Each row is followed by its tier, which names the range that a hidden value of the row falls in. A new part has a new value, new ranges and new names.
[-229  177  -82 -225 -152  523 -199  -36 -323  102   54   97 -304   54
  -68  166 -102    0 -249  160  315   -9  -74   37 -153  -91  133   78
  406  -63 -438  106 -131 -284  193  155  285 -296  187 -160  -87 -289
   73  257   42   98 -111]	<33>
[ 210   23  232    3   -2 -187 -194 -432  107 -490 -217  234  341  -41
  -95 -101 -111 -275  522  255  117  246 -274 -169   -5 -202  264 -502
 -327   87  356  -13  104  623 -106    1  354   24 -373  162  268  360
  267 -355  -91  333  -96]	<17>
[-351  -83  -54 -238 -153   31 -132  -77  -68 -206  131 -285  -81  105
 -132    8   -8   20 -112  -94 -268  253   20  306  163  181 -311  123
   42  -88 -120 -189 -323  -38  254 -189  -45  -67  -33 -291    1  -23
  226  308  -66 -142   33]	<14>
[   0 -134  290 -166   90  -45  -88 -209  129 -162   77  -22  224  265
 -151 -127 -431  161 -107  264 -109  535 -164    5 -180 -136  118 -146
    3  -34  -94   74  -64  515   28 -308  204 -393 -365  181  166   69
  164    0 -141  261 -178]	<22>
[-339   54   94  -72 -199 -203  -71  -71  -36 -510   -7 -169   22   47
   52  196  -12 -328  -16 -290 -423  125   33  500   68  316 -232  142
 -182  189  -49 -284 -237  -60  441 -226  -43  177 -227 -399  -77  160
  136  237 -170  -38   54]	<15>
[-236  108 -103  -34 -165 -220  -65  -76  248 -492   25 -298   26  -39
 -128  241  -25 -396  116  -98 -365  204  -22  162   29  286 -288   75
 -251  124  117 -327 -104  -43  381   -5   27  179 -104 -257  139  253
  137  183 -179 -188   15]	<26>
[-193  121  -97 -175 -169  495 -128   80 -372  181  123  -41 -243   59
  -19   59 -253  139 -130  120  244   25  -44   84 -150 -341  233  132
  314  -43 -323  100   41 -283  279  -15  438 -345   14  -73    5 -185
   58   42  143  106  -52]	<15>
[ 311  133  244 -327 -126  104  -66  -35  190  -21   63  -34 -378   69
 -281 -120   18  271  -21   96  200 -115 -166  186  -11 -166 -183  -67
  202 -257 -191  280 -235  165   22   18 -178 -311  236  -43  -61    6
  187  150  224   65 -358]	<24>
[-358   45   37   51  175 -121   74   31  279  -55 -115 -275 -122 -124
  239 -266  142   45  213 -260 -265  -12 -148  -56  345   99 -214   11
 -119 -135  271  -54  306 -168  160   25  111  171   79 -140  108   98
  112 -184   31 -148   -5]	<26>
[-439   69   -9    7  128  -14   36   34  112 -192 -227  141 -223  -22
  470 -216  384 -165  206 -402 -243  -80 -232   60  430   78 -118  -38
 -101 -113  218 -115  268  -79  282  217   71  255  187 -304 -129   64
  102 -268  193  -43  -13]	<15>
[ -10  136  176   94  -38  233 -193  -27 -304   88   19  -38  -51  -51
  257   41 -229   40  147   44  214 -192   40  274 -123 -158  251   37
  -30  153 -122    0  120 -203  187   15  441  -40 -225 -196  107  -25
  -21 -210  -77  142   69]	<15>
[ 141  125  140 -144   59  302 -247 -133  -50  168   57  -66 -221   67
   -8   84  -10  186   82  297  284  -98  -67   63 -135  -92   24   51
   96  -57 -173   -8  -38 -229  159  199  250 -126  -20 -218  210  -27
   19  113  -80   34    3]	<26>
[  31  215 -297 -166 -214  516 -228   -7   14  221  -11 -181 -371 -283
 -197  110 -152  152  170  433  492 -204 -148 -231   -5 -293   98   55
  364 -103  -39  166   19 -256   40  364  355 -159  440   60   58  -10
   85  166  218  -43   44]	<24>
[  89   28  202 -420  130  -56 -126 -272   91 -390  -30  222  -48  268
 -395 -125 -110   80   22  444  -57  463 -486 -242 -158 -223  101 -288
  -32 -257   58  124    3  325  215  -97  164 -380 -170  122  129  151
  362  126   -1  247 -354]	<17>
[ 427  193  282 -317  -45 -271 -258 -215  307   18  138   57 -228  -78
 -227 -279  236  395  147   55  323 -135  -43   64 -139  -45 -410  -53
   82 -106 -173  259 -295  191 -110   51 -222 -150  139 -176   79  -55
  -23  -10   36  -67 -321]	<15>
[-324  122 -117  267 -314  -93  -12  101  268 -416  148 -482  227  -83
  125  147 -369 -456   14 -474 -441  173  282  339   27  222 -169  135
 -258  392   29 -298   30   62  279 -101  206  139  -81 -181  132   78
  -40  -88 -181 -271   36]	<15>
[-385  120  153  -54  246 -540  -50 -188  227 -194 -308  -12 -100 -376
  200 -131  280   10  297  -40 -125 -113 -292 -125  184  376 -286   40
 -105  -25  261   20  116 -230  132  -48  -62  377  -63 -175  -81  213
   53  -11 -152   13   77]	<22>
[-535  -66  -28  -90  305 -371  -26   10   97   87  -81 -121 -169 -195
  285 -297  132  309  114    3 -220   81 -246  -67  230  201 -282  159
  -25 -206  188  -20  161 -198  210  -82   24  143  -48 -185  -57   64
   61 -138  -33  -78   88]	<26>
[-415   37  -39  300 -306 -135 -113  -13 -116 -507  107 -144  315  -17
  324   55 -170 -598   62 -649 -371  130  324  541  125  301 -105  -36
 -364  382  -35 -367 -101  208  190  -99  173  221 -226 -358    5  -47
   25 -338 -201 -164   34]	<33>
[ 164  -25   31  -65  -48   16  -46 -246  401 -275  -87  226  250  201
  -53   36 -101 -276  284  156   73  474 -201 -257 -106 -335  191 -266
 -103   79  111  -96  109  716   25  119  297 -162 -221  234  265  314
   32 -314  110  258 -125]	<14>
[ 105  135 -291  -83 -171  464 -371  -97  -23  317  181  -28 -132 -121
   -2  -76   -4  156  229  169  556  -63  106 -213  -67 -330   26    2
  215   21 -164   18  -13  -45  -87  415  417 -168  291  -58  233 -212
 -125 -234  148 -183   50]	<29>
[ 145  -79  -48 -195  -69  265 -103 -279  477    0   32 -102  200  136
 -329 -171 -252  130  125  335  200  555 -156 -481  -32 -424   97 -245
  215  -82   49  116   37  644 -227   44  347 -400   43  396  375   95
  121  -27  107  142 -142]	<14>
[-233  -31 -169   10 -135  -58  -80   37  208 -199   14 -286  -70  -74
   97  187  -87 -179  149  -13 -237   86  -10  264  162  186 -222  159
 -135   56  111 -293 -125   55  284   85    2  163   17 -204    2  252
   67   44    2 -159  176]	<14>
[ 100  276  145  199 -379 -210   88   -3   93 -330  -28   94   14 -201
  -15   38   45 -554  199 -546  193 -207  140  283    1   51  -87 -300
 -155  104 -140   99  -68  368 -161   38  -76   19  -31  -35  -30   22
   69 -532  112   66 -421]	<14>
[-423   13 -212 -241 -158 -221 -169  -10  -69 -267   92 -111 -131  -84
  -86  166  -74  -70  -72   58 -219  207  -80  218  -41  244 -284  251
   19   27 -112 -182 -300 -115  407 -124  -55   22  -45 -252 -174   73
   83  244  -60 -130   76]	<17>
[  88  -72  233  -32   48  -43 -215 -260  164 -201  197   16  425  283
  -30 -264 -440   93    2   92  -79  577   13  -54 -259 -241  154 -203
 -140  172  -56   -2   50  607  -13 -203  425 -349 -392  110  346  -42
   17 -266 -214  142 -182]	<24>
[ -37   92   99  -12  -64 -112  -34 -238  194 -507   -9  110  325  129
 -256   21 -346 -407   49   96  -87  539 -182 -244 -227 -110  204 -372
 -179   86   39    2  128  530   35  -96  347 -264 -310  240  260  118
  204 -209 -153  208 -342]	<29>
[ 205  202 -121 -243 -281 -137  -36 -104  450 -126 -233  290 -359 -297
 -149  143  365 -189  333   66  434 -219 -253 -106   86  -63 -246  -80
  229 -109  -21  169 -261  377  -94  367 -312   75  421   69 -252  282
    2  -62  428  104 -173]	<17>
[-604  -81   80   -4  229 -100  123   91  109  -12 -183   67 -151   76
  570 -133  227  -29   -4 -402 -344   74 -166  170  315  185 -144  185
    7  -71   10 -146  181  -91  331  -34  -14  176  -32 -246 -206   49
  -43 -187  113   30   97]	<29>
[-415  -79   68  -89  252 -209  -98  -34  188  135  -25 -172  -74  -85
  406 -450  164  429  140 -222 -227   60  -82   16  280   65 -295  212
   18  -51  141  -24  150 -137  167 -111   93  143   23 -239    1  -29
  -72 -138    9 -145  159]	<24>
[ 126  133 -227 -180  -59  721 -268   61 -119  234   62  -37 -462   10
  -40  -11 -119  238  150  479  389 -163 -237 -105   75 -433  223  -52
  214 -264   13   83  133 -183  177  510  430 -267  430  -68  107  -53
  188   -2  292  -42  -25]	<15>
[-280  123  -24   80 -278 -199  -49   -2 -140 -659  -24   46   82   44
  190  193   57 -653  213 -492 -374   55   46  487   84  153  -64  -21
 -415  253   69 -381  -45   45  488  -58  102  256 -262 -381  -63  210
  115 -233  -19  -58  -13]	<33>
[ 410  352   42  -45 -256  -93  -81 -107  442 -329  -35  216 -163 -120
 -142  -62  295 -361  381 -269  300 -203  -64  -77   -7 -137 -180 -312
 -132    7   26  107   -6  358  -84  403  -75   12  318  -30   77   95
   14 -396  258  -96 -429]	<17>
[-362   -6    2  232  128 -191    3  131  195    7  -16 -140   49 -104
  651 -377   82   28  321 -572 -282  -64   69  160  301  -15 -133  123
 -262  135  235 -165  375  -24  209   18  226  271  -38 -220   34   42
 -172 -633  105 -205  135]	<33>
[ 259  173   86   -4 -258  -64  -72  -57  329 -169   17   38  -86 -110
  -55  -39   31 -173  210 -198  219 -126   35  149   15  -59 -163 -162
  -23   38  -75  103 -149  416 -128  175  -98  -48  187   -6   -9   70
    4 -274  178  -22 -264]	<17>
[   0   35  -22   98 -115  -80  -54 -231  325 -329  -55   74  313  -20
 -112   -2 -242 -376  198   89   64  409 -103 -244  -66 -105  127 -362
 -126   91  124  -24   86  674 -158   93  296 -123 -158  230  254  166
  129 -333  -61  176 -207]	<26>
[-544 -103  -58  -76  256 -134  188  195  260   55 -237  -52 -327  -38
  439  -34  128   93   79  -59 -338   45 -361   60  335  110 -146  259
   44 -220  184 -106  227 -119  413   36  -65  162   69 -104 -243  284
   32  -78  241   44  151]	<14>
[-256   91 -205    6 -233 -139 -214  -82  167 -309  118 -279   94 -152
   24  -21  -26 -186  173 -235 -202  135  139  131   94  152 -295   97
 -153  218   87 -241 -105   10  203   24  144  170   44 -267  117   40
    5  -16 -105 -294   94]	<15>
[   7  184  201 -248  104  -60 -268  -68 -166  183  142 -172 -235 -108
 -135  117 -296  426 -101  454  210  -83  -95  100 -442   40  -39  305
  162   33 -311  145 -110 -506  315 -168  197 -203 -211 -161   54  -55
  -73  304 -251   43    5]	<17>
[-582   44 -453 -129 -420  138   76  108    9 -367  -20 -182 -136  -68
  -98  193   61 -480   14 -366 -256  222  -29   98  283   37 -185  101
   96  -18  -18 -235 -111  -32  342   -6   46   41  206 -104 -151   89
  195   87  268 -169   16]	<29>
[ 157  -52  229  -63   56  -98 -152 -242  129 -283   13  210  279  233
   40 -145 -214  -59  227  119  -19  397 -154  -20 -154 -279  205 -247
 -226   96   77  -50   86  586   85  -84  321 -189 -390   95  222  187
   65 -368  -33  239 -133]	<17>
[ 382   67  231  -19 -108   88 -101   -8  218   -3   82   18 -173   57
   38 -139  -21   71  181  -78  216 -172    4  302   64 -142  -94 -181
  -66 -111  -84  109 -127  415 -112  183  -91 -157  138  -59   29   38
   67 -331  198    4 -258]	<22>
[-469   54  114  304  100 -276   95  -15  214 -144 -158  -64  163 -149
  561 -236  186 -288  243 -677 -252  -15   79   91  298  221 -150  -36
 -233  163  152 -150  311   42   44  -21  143  333 -132 -198   55   22
  -95 -539  -60  -68   27]	<14>
[ -72  129   36 -177  -42  126 -172 -135 -121  181  -50 -101 -169 -168
  -68  178  -60  155  122  303  332  -83  -89  -35 -173  -85   39  176
  231   30 -180   54  -60 -331  160  -27  258  -57 -130  -75   89   69
  -29  177  -49  133  129]	<14>
[ 180   -6  308  -99   70   43 -236 -354  106 -398   71  131  292  308
 -145 -255 -228  -52   92  144  -57  450 -147  -70 -106 -182  160 -424
 -217    7   63    9   33  572  -30  -44  344 -289 -259   32  330   -3
  250 -172 -186  167 -294]	<33>
[ -16  195  134  -32  -34  375  -89   48 -169   17   -7  -60 -256   36
   42  171 -235  -44  -28  136  159 -159 -109  170 -126 -105  215   24
   85  -22 -189   61   98 -281  264  110  303 -173    6 -105   25  -31
   91   40    9  106  -95]	<17>
[-341  121 -136  158 -282   31  -86   41   40 -598  118 -126  107   98
  124  121 -132 -634  -29 -487 -420  184  146  373  114  251 -123  -79
 -315  213   -6 -343  -51  146  321  104  137   98   31 -325   14  -36
  137 -142 -105 -240 -127]	<33>
[ 166  136  108 -164 -132 -138  -74   54   71  -52   70  205 -316  -23
   24  -88  142   40   92 -142  199 -181  -81  284  -30  -62 -202  -39
   16 -139 -197  136 -193  219   75  115 -214 -126  135 -150 -188    0
   16 -288  260    4 -306]	<17>
[-372  -23   25 -185 -156 -155 -139 -119  -61 -323   -3 -153  -19   10
   30  121   18  -91  -25 -121 -294  167   -6  383   84  248 -256  206
  -12  117  -79 -220 -304  -61  365 -230  -35  121 -168 -353 -100  118
  110  318 -124  -14  144]	<15>
[ 221 -122  134   32  -28  106  -46 -261  450 -108  -66  -63  361  145
  -14 -134 -256  -42  360  138   74  430  -88 -211   26 -408  208 -266
  -89   97  207  -40  157  745 -155  -19  385 -166 -251  319  393  310
   48 -335   74  235   -4]	<14>
[ 131  143  281    1 -218  -80  101  112  233  -60  122  -20  -72  106
   94  -50 -119  -47  -82 -448   14  -28  137  397 -135 -116 -117   54
   51  111 -331  134  -82  301   85 -156  -84 -209  -66  -57  -59  -24
 -121 -261  158   80 -327]	<15>
[ 163  267  475  185 -279 -359  166  -21  158 -429 -100   15   95  -93
   85   62  -44 -467  188 -632  -29 -224  125  487  -89   66  -46 -153
 -240  264 -131   92  -18  270   36 -260  -92   84 -305  -71  -45  180
   -6 -381    9  196 -342]	<33>
[   2  201  223  203 -145   30 -210 -143 -123   48   13 -258  159 -288
  102  140 -393  -46  139   22  281 -197  213  211 -250   60  136   69
    8  367 -178   58  -10 -176  -38 -130  391   41 -283  -76  171  -26
 -120  -71 -308  107  108]	<33>
[ 121  124  187    7 -272   50   89   62    3 -194  -59  350 -165  109
  231  -86  244 -332  172 -586  159 -189   15  409  144 -204   -2 -208
  -42  -29 -193   65  -64  433   22  102 -111  -63   58 -125 -197   18
   33 -559  410  157 -342]	<17>
